Below are the code and all the weights of a small trained network. Each question names an input and a class and asks about switching units off, where a switched-off unit gives its printed mean instead of its output.

import numpy as np


def w(rows, s, z=0):
    codes = np.array(rows[::2]) - 128.0
    scale = np.full(codes.shape[1], s)
    scale[-1] = z or s
    return codes * scale


def f(y):
    return np.maximum(y, 0)


def log_softmax(a):
    a = a - a.max(-1, keepdims=True)
    return a - np.log(np.exp(a).sum(-1, keepdims=True))


def net(x, mask):
    res = np.array(x, float).reshape(1, 8) / 4 @ E
    y = f(res @ A[0][:, :-1].T + A[0][:, -1])
    res = res + np.where(mask, y, B[0][:, -1]) @ B[0][:, :-1]
    return log_softmax(res[-1] @ U[:, :-1].T + U[:, -1])


A, B = {}, {}
E = w([
[80,172,34,183,160,140,48,84],'x0',
[72,54,45,215,139,146,38,142],'x1',
[200,70,56,43,146,47,99,207],'x2',
[255,50,222,226,68,97,66,127],'x3',
[156,168,147,118,236,64,47,86],'x4',
[99,128,44,197,97,180,106,190],'x5',
[42,24,137,60,175,42,139,85],'x6',
[180,208,35,171,107,40,201,56],'x7',
],0.0059)
A[0] = w([
[51,65,231,48,134,115,184,121,198],'N0',
[200,171,153,166,67,238,134,189,124],'N1',
[6,219,40,128,227,146,75,84,201],'N2',
[144,116,16,228,69,202,151,150,252],'N3',
[188,60,104,118,201,37,54,115,246],'N4',
[62,60,201,7,166,115,145,182,164],'N5',
[203,160,102,185,66,233,125,173,150],'N6',
[148,125,91,197,52,211,128,205,215],'N7',
[65,9,15,90,130,98,122,136,218],'N8',
[155,28,254,134,178,76,61,132,194],'N9',
[172,201,229,167,52,226,190,153,238],'N10',
[236,99,193,130,197,35,107,95,194],'N11',
],0.0056,0.0038)
B[0] = w([
[96,82,204,65,129,229,204,109,232],'N0',
[174,225,213,209,66,190,53,218,199],'N1',
[58,197,34,113,246,180,117,69,254],'N2',
[65,184,74,214,81,41,104,199,239],'N3',
[196,55,76,77,136,63,59,130,228],'N4',
[109,34,174,32,152,217,203,198,224],'N5',
[135,235,175,214,83,114,60,228,201],'N6',
[91,188,135,216,68,109,48,192,218],'N7',
[59,67,30,92,59,90,145,215,225],'N8',
[202,3,196,107,159,150,45,68,236],'N9',
[172,223,255,210,95,179,137,82,253],'N10',
[221,82,159,64,147,50,70,58,222],'N11',
],0.0063,0.0078)
U = w([
[67,71,17,199,19,37,124,195,4],'0',
[86,61,107,33,142,210,184,232,75],'1',
[112,123,233,123,67,193,243,24,143],'2',
[24,208,8,166,229,218,113,55,174],'3',
[227,18,174,115,138,92,21,45,46],'4',
[168,235,205,235,48,175,66,195,73],'5',
[232,207,47,45,149,2,187,90,247],'6',
[138,61,179,223,118,120,125,138,205],'7',
],0.0063,0.0034)

Each question gives the input, the list of numbers given to net, and the class t.
The units are the neurons (one row each of A and B). Each row of codes is followed by its name. A weight is (code - 128) times the scale printed after its matrix; where a second scale follows, it is the last column's (A, B and U).
mask holds one flag per neuron, in row order. A switched-off neuron (its flag False) gives its mean, the last column of its row in B, instead of its output. The means were averaged over made-up inputs and are rounded, as every weight is.
A unit's drop is (log p(t) with every unit on - log p(t) with that unit switched off) / (log p(t) with every unit on - log p(t) with every unit switched off).
The circuit of an input: a set's keep is (log p(t) with only the set's units on - log p(t) with every unit switched off) / (log p(t) with every unit on - log p(t) with every unit switched off). Starting from all 12 units, units are removed one at a time, each time the one whose removal leaves the highest keep (on an exact tie, the one counted first), for as long as the keep stays at least 0.8.
units of the circuit, in order: the units of the circuit, biggest drop first
unit that matters most: the unit with the biggest drop
k most important neurons: the k neurons with the biggest drops, biggest first
drop of u: that unit's drop, to one decimal
input [5,7,5,-5,-3,7,5,-8], class 0: unit that matters most	N8
input [-4,-2,6,-4,6,-4,0,1], class 4: units of the circuit, in order	N11, N3, N2
input [-2,4,-1,-1,5,1,-1,2], class 3: 2 most important neurons	N2, N9
input [-5,-3,-6,-2,-8,-7,-5,-6], class 5: 4 most important neurons	N1, N6, N10, N7
input [6,-2,2,-3,0,-1,6,-2], class 1: units of the circuit, in order	N5, N8
input [6,-7,-4,-8,-4,-7,5,-3], class 1: 2 most important neurons	N5, N0
input [6,3,3,-2,1,0,7,-4], class 1: units of the circuit, in order	N8, N5, N3
input [1,2,5,0,4,3,8,-2], class 1: 3 most important neurons	N8, N5, N10
input [-7,2,7,0,-2,-2,8,3], class 1: 4 most important neurons	N5, N8, N0, N10
input [3,-6,6,4,6,-8,3,8], class 4: 2 most important neurons	N11, N9
input [-4,8,1,-1,6,1,1,8], class 6: 2 most important neurons	N7, N4
input [-7,-3,-8,5,8,4,4,-6], class 4: 2 most important neurons	N9, N11
input [-4,8,1,7,3,-8,-7,1], class 4: 2 most important neurons	N11, N9
input [2,3,3,0,2,-5,-4,5], class 6: most important neuron	N9
input [-3,-8,-2,-5,6,3,4,-1], class 1: 2 most important neurons	N5, N10
input [-6,7,8,-2,8,3,-5,-8], class 4: 2 most important neurons	N9, N4
input [-3,0,3,8,7,8,-1,-7], class 4: drop of N9	0.2
input [3,2,1,-1,8,1,-7,7], class 3: drop of N2	1.0
input [-3,-6,-6,6,7,-1,0,-6], class 4: drop of N9	0.5
input [1,0,-4,4,7,-3,-2,3], class 4: drop of N0	0.0
input [1,-4,5,-8,4,2,-6,-3], class 3: units of the circuit, in order	N2
